Each row has a class, written after it.
-25  17  -13  -40  -7  -3  -2  -17  18  -17  2  -35  -1  5  -44  15  6  -3  -20  -30  -47  -44  5  -3  20  1  -7  32  2  -1  -30  6  10  25  -44  -2 | Gar
-3  -14  -12  5  3  2  46  9  26  -24  -4  -27  22  0  13  19  14  23  -1  8  -59  -24  0  -40  -7  -29  8  -11  -21  45  -18  24  29  9  -7  -3 | zofa
29  -48  6  35  30  6  -44  18  -33  35  5  -37  -44  -13  -47  27  -26  -5  -22  29  29  -2  -20  -20  -9  -3  -105  6  23  -8  -5  -30  -3  -17  -26  -13 | Zulal
-10  -24  -13  29  -6  -24  13  -15  15  -7  -8  33  14  18  17  46  21  -1  -33  -4  23  9  18  4  8  -10  25  -30  -3  -11  41  9  19  -11  -12  34 | puso
-12  16  1  -34  0  -23  -1  -8  22  -26  -22  4  4  1  -42  32  14  -18  -18  -5  16  -26  5  -2  8  1  12  34  27  -2  1  30  0  9  3  1 | toku
-10  -24  6  15  -1  -20  43  8  2  -5  -18  3  -4  8  21  29  16  -15  11  13  13  -6  -5  -6  -10  -21  13  -17  -14  6  35  21  4  -27  27  1 | toku
-28  52  7  -27  3  -8  17  -35  -1  -6  16  -28  6  -7  -35  21  8  -52  -27  1  32  -25  12  9  11  15  -22  13  -31  -3  8  19  13  34  2  6 | zofa
13  -1  -17  -11  -1  7  59  -12  -5  -5  -50  -32  9  24  5  21  16  40  -9  -17  -25  2  4  -26  -8  -16  10  12  -14  -9  8  -8  66  -6  31  15 | lolu
9  -19  -21  8  -7  -3  32  20  0  -19  -16  -1  1  10  -22  22  -11  7  -4  -7  -4  -14  6  -22  -4  -18  23  -36  11  7  17  -6  18  -9  5  -11 | nini
7  -3  6  12  11  7  29  -3  1  -14  -12  -11  14  -1  -3  4  14  18  -2  4  -28  2  2  -21  -5  2  21  4  -14  17  -32  -11  38  -2  30  13 | kov
17  -11  -9  19  9  9  46  9  -17  14  -30  -39  38  15  25  3  0  32  -1  -38  -26  14  -5  -28  -16  -16  0  5  0  24  -17  -26  25  -18  5  12 | felol
-15  0  4  21  -10  4  6  4  -19  11  20  8  13  15  5  26  11  -47  -13  -4  9  12  16  -8  15  -7  20  -14  -21  -3  58  -2  -9  -2  6  -25 | nireb
-10  -8  7  -18  -11  3  37  -9  7  -21  -20  -43  20  30  11  22  18  35  -28  -19  -39  -14  -20  -39  -14  -7  7  -1  -30  30  1  3  29  2  3  11 | zofa
0  0  -7  36  -11  -22  12  5  -16  -4  -2  -1  8  31  3  32  8  -11  -21  -8  7  16  25  -26  14  -14  34  -17  8  9  56  -15  24  -16  26  6 | nireb
-8  -8  14  -5  6  -12  14  -2  -13  1  -18  -5  -16  9  -26  33  9  8  -1  -1  -8  0  2  -16  -6  -27  -11  -8  -43  38  -14  23  24  -24  -5  4 | nini
-9  17  -2  -11  -3  -34  0  -26  15  -12  2  11  -14  4  -37  18  6  -4  -19  14  15  -29  15  34  27  3  8  0  19  -3  20  11  8  -12  10  17 | kov
-7  38  15  -49  14  -18  -11  -70  -1  -24  -30  4  -26  23  -31  28  -20  44  -22  -47  34  -48  13  29  -3  -40  39  14  -9  -11  18  9  5  21  9  4 | puso
9  8  9  8  8  -16  65  -5  13  -4  -39  -24  19  -13  28  18  27  11  -13  -3  -36  6  3  -10  -2  -10  20  23  -8  23  -7  18  32  -23  5  11 | felol
-3  -23  11  18  -3  -11  48  12  2  -3  -18  -28  26  16  -13  27  35  -8  -14  -2  -32  3  -2  -10  -9  2  -12  20  10  6  31  28  49  0  15  -2 | nireb
-49  53  59  45  29  -44  -37  -40  -9  -30  46  -56  17  -74  -52  47  4  -31  -19  -16  -24  -29  9  -21  31  45  17  45  -91  64  -114  12  -13  24  -64  3 | nireb
-21  0  -5  15  -23  -1  19  35  -34  -6  1  22  -8  40  -14  57  -5  -31  22  10  14  -29  15  4  20  -11  25  -49  -12  -5  56  -9  -5  5  38  -10 | toku
-6  23  7  -41  -10  -37  18  -14  37  -20  -5  0  33  -28  -13  -15  14  13  -23  3  10  -8  3  9  4  21  17  16  20  2  -28  23  3  -10  12  39 | kov
6  30  12  -38  -26  -22  -10  -7  46  -40  0  22  5  -14  -13  11  11  -7  -2  35  -30  21  27  2  6  3  21  4  1  13  20  9  -6  -19  3  3 | nini
19  2  -11  41  10  -11  64  7  -9  -3  -29  -29  21  28  15  23  32  -7  6  -24  -43  0  -11  20  -3  -28  -1  -2  34  18  11  -19  13  -11  5  23 | felol
19  -31  8  24  9  -8  11  2  10  -4  -42  -23  -3  1  7  50  26  51  -5  -15  -36  11  -2  -5  -3  -3  6  21  -24  13  7  -5  22  -27  -26  -1 | bibi
-4  -14  -21  -3  -7  1  57  13  20  -19  -23  6  29  12  6  23  39  -1  -6  -4  -15  11  -5  -4  -5  -10  4  7  12  -1  0  17  26  -9  11  15 | puso
16  -9  -8  5  -21  20  38  10  -12  10  -9  -8  11  8  32  37  5  -3  -8  -4  -26  14  34  3  -20  -7  11  -16  -17  -18  64  -13  6  -14  1  -29 | bibi
25  -14  4  9  6  1  47  -2  0  -22  -48  -17  16  1  -8  27  8  17  -9  4  -25  -6  5  -28  -30  -6  28  4  -5  11  0  -5  58  -12  26  4 | lolu
-11  42  -1  -27  -4  -29  20  9  -3  -9  -13  -25  10  8  -25  24  -7  30  3  -14  -3  -40  4  13  14  -12  -1  -1  13  -15  -11  9  -7  32  -16  13 | gotik
9  3  1  8  -16  -9  16  -1  -6  18  -9  17  20  26  22  43  2  16  -2  0  -4  20  26  18  1  -19  14  -18  -5  6  46  -5  1  -37  8  6 | felol
-21  8  17  -10  -19  -33  -15  -20  12  -20  10  6  19  11  -52  30  -2  31  -3  -2  8  -4  7  13  5  31  30  27  -5  8  -2  31  29  -13  29  3 | nireb
0  -36  -23  42  -12  -5  7  11  -22  22  -13  12  -9  39  15  45  -9  7  17  -15  11  28  12  9  6  -11  3  -19  32  -5  45  -26  -2  -32  12  0 | felol
16  -1  4  17  0  -8  36  0  5  -11  -23  -24  7  6  16  28  30  32  -6  -10  -48  8  -3  5  -12  -3  18  15  -14  12  2  5  17  -15  1  2 | bibi
-4  -21  -17  -4  5  -4  54  0  20  -26  -37  -21  25  28  0  -1  33  37  -1  -19  -30  18  -19  -28  -15  -10  -7  27  6  22  -25  8  61  -10  28  33 | puso
-6  24  22  -32  -4  -22  -5  -2  14  -9  -5  -5  5  -18  -22  -7  -2  7  0  7  -19  -20  8  12  12  4  3  1  -23  31  -15  21  6  -6  -28  15 | nini
-10  42  10  -20  -21  -21  8  -30  11  -30  2  -17  -6  -20  0  5  0  -8  -28  -22  5  -42  12  11  3  -5  20  -14  11  -20  -4  -18  7  29  -28  16 | gotik
-8  -1  -4  10  6  -17  39  -11  4  -6  -13  -41  4  44  10  22  13  35  -25  4  -22  -11  -9  -18  4  0  3  1  -8  17  24  23  44  13  18  17 | zofa
-22  -31  8  25  -11  -6  8  35  -11  -18  8  4  -20  6  -3  0  -14  -52  11  17  -1  -37  -7  -25  0  -21  4  -56  3  28  40  -13  -2  8  -14  -29 | gotik
-4  29  3  -34  -8  -25  24  -15  40  -42  9  -18  2  -27  -39  9  9  -19  4  14  -19  -54  -5  17  6  -16  -38  8  14  -11  -4  22  -9  22  5  2 | toku
-15  31  8  -21  1  -33  2  -17  17  -12  10  0  4  -12  -25  -2  -2  5  -11  14  -1  -27  17  21  23  17  19  12  12  10  -14  23  2  4  10  16 | kov
9  -51  18  38  -8  -14  9  43  -11  5  -45  -23  -14  30  1  58  25  34  19  -10  61  13  -15  34  16  8  -38  -7  62  -8  43  -21  18  -19  21  1 | puso
6  -40  -18  40  3  4  -4  -26  7  -16  -17  -10  -11  43  12  -6  -2  68  8  -3  3  27  -40  -30  -2  28  32  -4  -29  1  -2  -43  63  -26  40  40 | zofa
-4  26  11  -26  -3  -35  -3  -9  15  -26  -9  -10  -18  -17  -35  5  -9  1  -5  6  -1  -17  6  5  10  0  11  7  6  23  -10  16  -6  -13  -10  3 | nini
0  -4  -5  18  24  -13  29  0  -16  20  -30  -32  -7  27  0  46  -2  1  -14  -5  5  -5  14  5  6  1  31  18  -3  -18  38  5  7  -13  -10  -15 | Gar
2  -9  -7  10  -11  0  13  4  -2  2  4  2  16  26  21  40  0  -1  -19  14  12  7  13  -14  -5  -10  13  -35  -12  2  54  -3  -3  -7  7  -1 | zofa
-10  13  9  -8  14  -34  2  -3  15  -2  -5  -5  -17  -23  -24  4  8  2  10  14  -20  -24  -3  28  14  7  -5  27  -16  20  -6  46  -4  0  -16  2 | bibi
26  -5  -3  15  14  -6  71  -9  10  -21  -43  -38  22  -1  20  -5  36  5  5  -18  -43  -3  -21  -2  -27  -25  6  4  8  13  -12  -13  37  -4  13  31 | lolu
1  30  5  -71  -31  -3  -32  5  7  7  16  22  -55  -13  -20  -16  -7  6  4  35  21  -18  -6  33  19  -13  -29  12  41  -17  0  20  -18  -7  33  -4 | Zulal
-7  -6  8  17  -5  7  14  2  -17  4  4  -6  9  37  -1  45  3  -28  10  2  2  18  14  7  -10  0  14  -16  -23  -17  50  -23  -3  -5  21  -13 | Gar
-42  -77  -74  -12  -81  27  21  19  73  -43  29  4  58  18  11  33  23  40  26  -45  29  78  15  -50  6  15  12  2  39  10  -9  -34  24  -58  35  -42 | Zulal
-33  32  12  -23  -15  -35  -1  10  -14  5  -5  -21  -10  16  -11  9  3  3  2  -3  7  -17  -3  21  19  15  -8  15  18  4  -7  15  -6  9  -20  17 | gotik
11  20  -19  30  5  -18  54  18  2  -17  3  -36  0  0  19  23  11  -17  7  14  -16  9  -2  -12  6  -13  30  -8  7  -7  -2  -21  -22  -21  23  -10 | Gar
6  -7  10  9  -24  1  -1  5  -11  6  -3  13  18  34  18  55  0  15  -29  -23  11  3  9  -1  9  -16  24  -37  10  -5  53  -17  -19  -5  8  -14 | felol
-5  -10  -18  13  -3  -3  17  25  -9  10  7  27  22  23  -13  32  -11  -5  1  23  6  -9  19  3  9  -6  27  -35  -10  -5  49  6  10  -2  14  8 | Zulal
-2  -12  3  6  -28  -8  10  20  -13  11  -9  -4  -2  7  18  40  -2  0  -22  10  12  12  36  -29  18  -7  25  -11  -9  3  68  -5  15  -43  8  -32 | nireb
-7  19  -1  -29  -10  -25  8  -14  12  -3  3  -2  0  -23  -30  -3  -1  -7  -16  3  -6  -24  10  8  8  2  0  26  9  -11  5  33  11  -7  -5  4 | nireb
-22  39  -20  -40  -4  -27  10  -19  9  -5  -3  -9  -9  3  -35  19  -15  8  -10  4  26  -36  15  15  21  11  12  19  12  -4  2  38  6  13  3  11 | zofa
-65  3  54  -26  0  -13  -31  -36  -5  -17  8  19  5  -41  -52  42  -7  -4  46  -28  61  5  7  8  -4  26  24  19  -81  34  -80  16  -18  -2  26  7 | kov
0  -49  13  22  -16  -17  70  81  9  -27  -46  -64  57  -33  -12  57  26  8  -3  25  -84  -2  5  -53  -21  35  -9  23  13  67  -41  4  40  -43  -37  8 | Zulal
13  -24  4  31  5  -6  21  21  -10  8  -13  -19  -6  10  13  41  7  3  -22  4  -21  -3  9  -15  -2  -7  -2  -16  -9  1  52  6  0  3  -8  -25 | bibi
-1  36  -5  -10  -13  -31  9  -6  5  -15  10  -22  -18  -32  -29  26  12  4  -33  -8  -27  -50  -6  28  19  14  0  11  12  -5  -36  22  -20  8  -36  6 | bibi
-17  21  4  -32  -3  -18  -13  -28  22  -6  15  -3  3  0  -14  16  -18  16  -8  13  0  -31  16  17  6  5  7  7  -9  8  14  38  -7  16  -16  -3 | zofa
3  9  -23  -31  8  -16  -2  -12  20  -3  -12  3  18  18  -50  7  5  43  -2  -14  14  -18  -5  22  27  -7  -4  15  18  -5  -11  -2  3  -15  6  20 | kov
-17  9  19  -28  -5  -24  -19  -15  25  -10  9  -12  13  -6  -51  28  8  -5  -28  -3  1  -37  -2  32  8  28  7  27  7  5  -20  32  -1  -6  -38  -3 | Gar
-9  28  9  -21  -12  -37  -6  -1  27  -11  9  2  -1  -31  -13  16  6  6  8  13  -9  -6  11  38  13  23  8  25  3  4  -4  38  -30  -4  -11  -5 | bibi
-21  30  7  7  -36  -10  21  9  -6  3  19  18  25  -21  75  21  68  -80  -30  16  -24  68  8  -9  4  7  36  -4  -32  23  -13  -16  -43  -50  -22  51 | Zulal
-6  -49  -4  29  -3  -7  25  8  8  -29  -36  0  0  16  9  28  11  17  5  -11  -5  8  -7  -17  -12  0  32  -1  16  23  9  -11  29  -28  8  3 | puso
-2  13  3  -26  -1  -28  16  -8  6  -12  -34  -22  -18  -13  -26  -3  -10  13  -1  -3  -5  -17  4  11  3  11  20  23  7  22  -7  12  18  -33  -19  6 | nini
10  -15  -17  56  16  7  27  4  -40  14  -20  8  -50  12  22  42  -25  -7  29  -5  -8  -15  10  3  13  -41  38  -30  -4  0  35  -32  -14  -22  10  -28 | felol
11  -4  -24  -6  0  -6  43  24  -2  -20  -24  -5  18  24  -22  23  11  1  -17  15  -42  -17  -4  -41  -15  -15  19  10  9  23  -11  15  27  -27  18  3 | toku
1  -15  7  19  -2  -2  19  8  11  -5  -4  -17  12  3  16  36  10  -12  1  4  -1  10  19  -8  0  -5  22  -9  -15  2  27  -13  8  -18  -1  -19 | Gar
-2  34  3  -23  -6  -28  10  -9  25  -30  15  -12  14  -41  -25  -8  -8  4  -11  7  -7  -32  11  0  12  9  6  -1  20  0  -41  0  -12  16  9  22 | kov
-12  -2  15  4  -13  -18  0  -13  -10  -17  -7  -11  -39  34  -20  44  -13  -8  -24  12  15  -20  14  -12  11  0  34  -19  -19  -3  60  -16  21  -19  29  -19 | Gar
22  15  -8  -60  -20  7  60  51  -1  -48  -66  -10  70  0  -58  22  -2  13  28  1  -72  5  10  -58  -34  -8  51  39  -16  33  -3  -21  12  -54  28  -9 | nireb
2  32  -7  -59  5  -10  2  -7  28  -22  -28  1  -35  -10  -41  14  9  -28  -24  5  -8  -38  11  -4  19  -22  23  38  32  -19  9  25  -6  15  -6  -21 | Gar
15  13  -28  -25  8  -9  67  -8  -7  -2  -54  -15  -30  34  4  35  38  18  -11  14  -65  -13  -14  -10  -11  -54  -5  19  -4  4  7  26  24  -21  8  41 | zofa
